Below is a small trained network, with its code and all its weights. Each question gives an input and a target symbol and asks what happens when units are switched off, that is, made to give their printed mean instead of their output.

import numpy as np


def w(rows, s, z=0):
    codes = np.array(rows[::2]) - 128.0
    scale = np.full(codes.shape[1], s)
    scale[-1] = z or s
    return codes * scale


def f(y):
    return np.maximum(y, 0)


def softmax(a):
    e = np.exp(a - a.max(-1, keepdims=True))
    return e / e.sum(-1, keepdims=True)


def log_softmax(a):
    a = a - a.max(-1, keepdims=True)
    return a - np.log(np.exp(a).sum(-1, keepdims=True))


def net(x, mask):
    ids = ['αβγδεζθμξπστφψω'.index(c) for c in x.split()]
    T = len(ids)
    res = E[ids] + P[:T]
    u = 0
    for l in range(2):
        q, k, v = (res @ M[l].T for M in (Q, K, V))
        z = softmax(np.where(np.tri(T) > 0, q @ k.T / 2**0.5, -1e9)) @ v
        res = res + np.where(mask[u], z, O[l][:, -1]) @ O[l][:, :-1]
        u += 1
        y = f(res @ A[l][:, :-1].T + A[l][:, -1])
        res = res + np.where(mask[u : u + 16], y, B[l][:, -1]) @ B[l][:, :-1]
        u += 16
    return log_softmax(res[-1] @ U[:, :-1].T + U[:, -1])


Q, K, V, O, A, B = {}, {}, {}, {}, {}, {}
E = w([
[128,83,126,118],'α',
[137,145,48,119],'β',
[141,145,51,125],'γ',
[138,97,129,131],'δ',
[132,118,102,117],'ε',
[98,77,120,222],'ζ',
[146,147,131,157],'θ',
[151,100,139,156],'μ',
[136,146,129,149],'ξ',
[133,45,143,180],'π',
[205,64,102,173],'σ',
[69,138,132,186],'τ',
[92,182,114,160],'φ',
[209,168,50,127],'ψ',
[143,247,137,82],'ω',
],0.013)
P = w([
[98,104,3,134],'0',
[109,119,25,135],'1',
[115,125,48,135],'2',
[119,126,74,120],'3',
[119,130,96,109],'4',
[125,134,120,100],'5',
[134,144,140,99],'6',
[136,154,157,86],'7',
[123,139,169,61],'8',
[122,129,186,45],'9',
],0.0053)
Q[0] = w([
[40,62,56,88],'0.h0',
[66,142,8,203],'0.h0',
],0.018)
K[0] = w([
[119,120,217,254],'0.h0',
[213,190,161,149],'0.h0',
],0.019)
V[0] = w([
[126,158,126,88],'0.h0',
[150,157,179,255],'0.h0',
],0.0095)
O[0] = w([
[135,92,125,72,1],'0.h0',
[237,253,148,251,202],'0.h0',
],0.0048,0.00081)
A[0] = w([
[22,145,231,210,94],'0.n0',
[86,179,46,162,62],'0.n1',
[128,85,196,105,125],'0.n2',
[180,198,96,148,119],'0.n3',
[104,150,193,101,101],'0.n4',
[134,204,151,58,66],'0.n5',
[137,127,210,57,84],'0.n6',
[65,141,172,104,91],'0.n7',
[177,128,131,129,254],'0.n8',
[75,223,142,55,192],'0.n9',
[166,90,202,108,183],'0.n10',
[168,86,220,128,215],'0.n11',
[178,40,138,138,89],'0.n12',
[232,153,151,74,173],'0.n13',
[144,2,197,146,137],'0.n14',
[57,97,44,98,78],'0.n15',
],0.0071,0.0036)
B[0] = w([
[69,129,41,32,183],'0.n0',
[121,93,211,140,169],'0.n1',
[98,143,104,157,138],'0.n2',
[58,62,104,149,174],'0.n3',
[170,82,101,117,136],'0.n4',
[45,166,160,37,150],'0.n5',
[149,90,84,128,137],'0.n6',
[158,121,103,174,135],'0.n7',
[72,119,27,246,252],'0.n8',
[122,236,112,172,209],'0.n9',
[137,156,58,112,163],'0.n10',
[35,132,45,182,188],'0.n11',
[230,191,181,57,154],'0.n12',
[110,136,51,60,186],'0.n13',
[198,248,130,122,185],'0.n14',
[216,153,211,37,156],'0.n15',
],0.013,0.0036)
Q[1] = w([
[156,117,253,120],'1.h0',
[154,164,135,137],'1.h0',
],0.03)
K[1] = w([
[189,4,223,175],'1.h0',
[81,45,145,69],'1.h0',
],0.013)
V[1] = w([
[249,216,145,237],'1.h0',
[56,254,234,141],'1.h0',
],0.014)
O[1] = w([
[175,248,137,215,113],'1.h0',
[157,84,209,175,254],'1.h0',
],0.015,0.01)
A[1] = w([
[209,62,177,104,35],'1.n0',
[199,95,123,101,92],'1.n1',
[117,93,100,67,131],'1.n2',
[136,164,171,83,128],'1.n3',
[197,217,166,37,86],'1.n4',
[142,161,114,24,139],'1.n5',
[138,137,139,119,232],'1.n6',
[67,145,90,134,3],'1.n7',
[45,204,194,74,130],'1.n8',
[255,121,145,82,124],'1.n9',
[95,144,154,110,88],'1.n10',
[91,221,166,112,60],'1.n11',
[173,94,161,57,53],'1.n12',
[137,168,177,77,125],'1.n13',
[168,65,32,182,67],'1.n14',
[165,125,143,26,107],'1.n15',
],0.0078,0.0061)
B[1] = w([
[156,220,92,3,254],'1.n0',
[133,161,160,151,152],'1.n1',
[169,67,94,108,198],'1.n2',
[107,114,167,109,136],'1.n3',
[35,92,208,85,157],'1.n4',
[242,144,128,153,185],'1.n5',
[98,35,68,217,196],'1.n6',
[30,183,254,111,175],'1.n7',
[141,131,118,26,146],'1.n8',
[62,86,170,146,159],'1.n9',
[113,153,138,118,132],'1.n10',
[248,146,144,90,173],'1.n11',
[111,129,102,243,155],'1.n12',
[108,136,171,105,137],'1.n13',
[45,83,168,86,202],'1.n14',
[135,196,189,123,152],'1.n15',
],0.016,0.0075)
U = w([
[131,111,255,105,156],'α',
[182,107,171,121,138],'β',
[170,117,129,127,120],'γ',
[157,134,80,134,109],'δ',
[201,111,48,134,146],'ε',
[24,155,137,139,93],'ζ',
[91,152,85,153,210],'θ',
[123,162,76,149,196],'μ',
[119,141,67,163,254],'ξ',
[198,170,95,169,104],'π',
[119,216,147,113,2],'σ',
[124,41,75,146,186],'τ',
[145,76,164,249,167],'φ',
[141,152,62,40,77],'ψ',
[113,126,177,112,48],'ω',
],0.0055,0.0029)

Each question gives the input, a string of symbols that net reads in full, and the target symbol t.
The units are the heads (2 rows each of Q, K, V and O) and the neurons (one row each of A and B). Each row of codes is followed by its name. A weight is (code - 128) times the scale printed after its matrix; where a second scale follows, it is the last column's (O, A, B and U).
mask holds one flag per unit, layer by layer, with each layer's heads first. A switched-off unit (its flag False) gives its mean, the last column of its rows in O or B, instead of its output. The means were averaged over made-up inputs and are rounded, as every weight is.
A unit's drop is (log p(t) with every unit on - log p(t) with that unit switched off) / (log p(t) with every unit on - log p(t) with every unit switched off).
The circuit of an input: a set's keep is (log p(t) with only the set's units on - log p(t) with every unit switched off) / (log p(t) with every unit on - log p(t) with every unit switched off). Starting from the 12 units with the biggest drops (on a tie, the unit counted first), units are removed one at a time, each time the one whose removal leaves the highest keep (on an exact tie, the one counted first), for as long as the keep stays at least 0.8.
circuit, biggest first: the units of the circuit, biggest drop first
most important unit: the unit with the biggest drop
k most important neurons: the k neurons with the biggest drops, biggest first
k most important neurons of layer l: the k neurons of layer l with the biggest drops, biggest first
input σ μ τ θ δ μ ξ ω β, target α: 2 most important neurons of layer 0 : [0.n5; 0.n9]
input ζ μ ε ζ τ ε σ δ, target σ: most important unit : 0.n13
input ζ τ α ψ α ζ π φ σ, target φ: 2 most important neurons : [0.n0; 0.n9]
input σ ζ θ β τ γ α φ γ ζ, target φ: circuit, biggest first : [0.n9; 1.h0]
input δ π θ α ζ ψ ω α θ γ, target α: circuit, biggest first : [0.n5; 1.h0]
input ε μ π ζ ζ ψ, target ψ: 3 most important neurons : [0.n13; 1.n2; 1.n5]
input θ τ β α ξ ε μ ψ ε, target ψ: circuit, biggest first : [1.h0; 0.n3]
input τ ζ α φ, target φ: 3 most important neurons of layer 0 : [0.n9; 0.n1; 0.n13]
input ω ζ α π ε, target α: circuit, biggest first : [1.h0; 0.n5]
input μ γ φ ε φ ζ ζ, target φ: circuit, biggest first : [0.n9; 1.n0; 1.h0]
input ζ δ π σ ε γ, target σ: 3 most important neurons : [0.n11; 0.n14; 0.n1]
input ξ ξ θ ω μ ε, target α: circuit, biggest first : [0.n5; 1.h0]
input ζ π σ γ ψ ε ζ, target ψ: circuit, biggest first : [1.h0; 0.n13; 0.n3]
input ω ζ α ε ζ φ ξ, target α: circuit, biggest first : [1.h0; 0.n5]
input π μ ξ, target π: most important unit : 1.h0
input ω ξ φ α φ γ, target α: 2 most important neurons of layer 0 : [0.n9; 0.n5]
input α ξ φ ψ δ σ ε β, target σ: 3 most important neurons : [0.n13; 0.n1; 0.n11]
input ε α ε μ π π ζ ξ, target π: 3 most important neurons of layer 0 : [0.n0; 0.n10; 0.n11]
input σ σ α α ε ξ σ, target σ: 3 most important neurons of layer 0 : [0.n14; 0.n11; 0.n13]
input δ ε ζ ω γ ψ, target α: most important neuron : [0.n9]
input τ ζ π ω, target α: 2 most important neurons : [0.n9; 0.n5]
input ψ φ ζ θ ζ π τ θ, target τ: circuit, biggest first : [0.n0; 1.h0; 0.n14; 1.n2]
input ψ ε τ ξ, target τ: circuit, biggest first : [0.n0; 1.h0; 1.n0]
input τ θ γ π σ σ β, target σ: 4 most important neurons : [0.n11; 0.n14; 0.n1; 0.n10]
input φ ψ δ β, target ψ: circuit, biggest first : [1.h0; 0.n13]
input ζ μ β τ ζ ζ θ τ α, target τ: circuit, biggest first : [0.n0; 1.h0; 1.n2]
input δ ψ σ, target ψ: circuit, biggest first : [1.h0; 0.n3]
input τ μ ζ, target τ: 4 most important neurons of layer 0 : [0.n0; 0.n9; 0.n14; 0.n12]
input π θ α β α ξ ξ τ, target τ: circuit, biggest first : [0.n0; 1.h0; 1.n2]
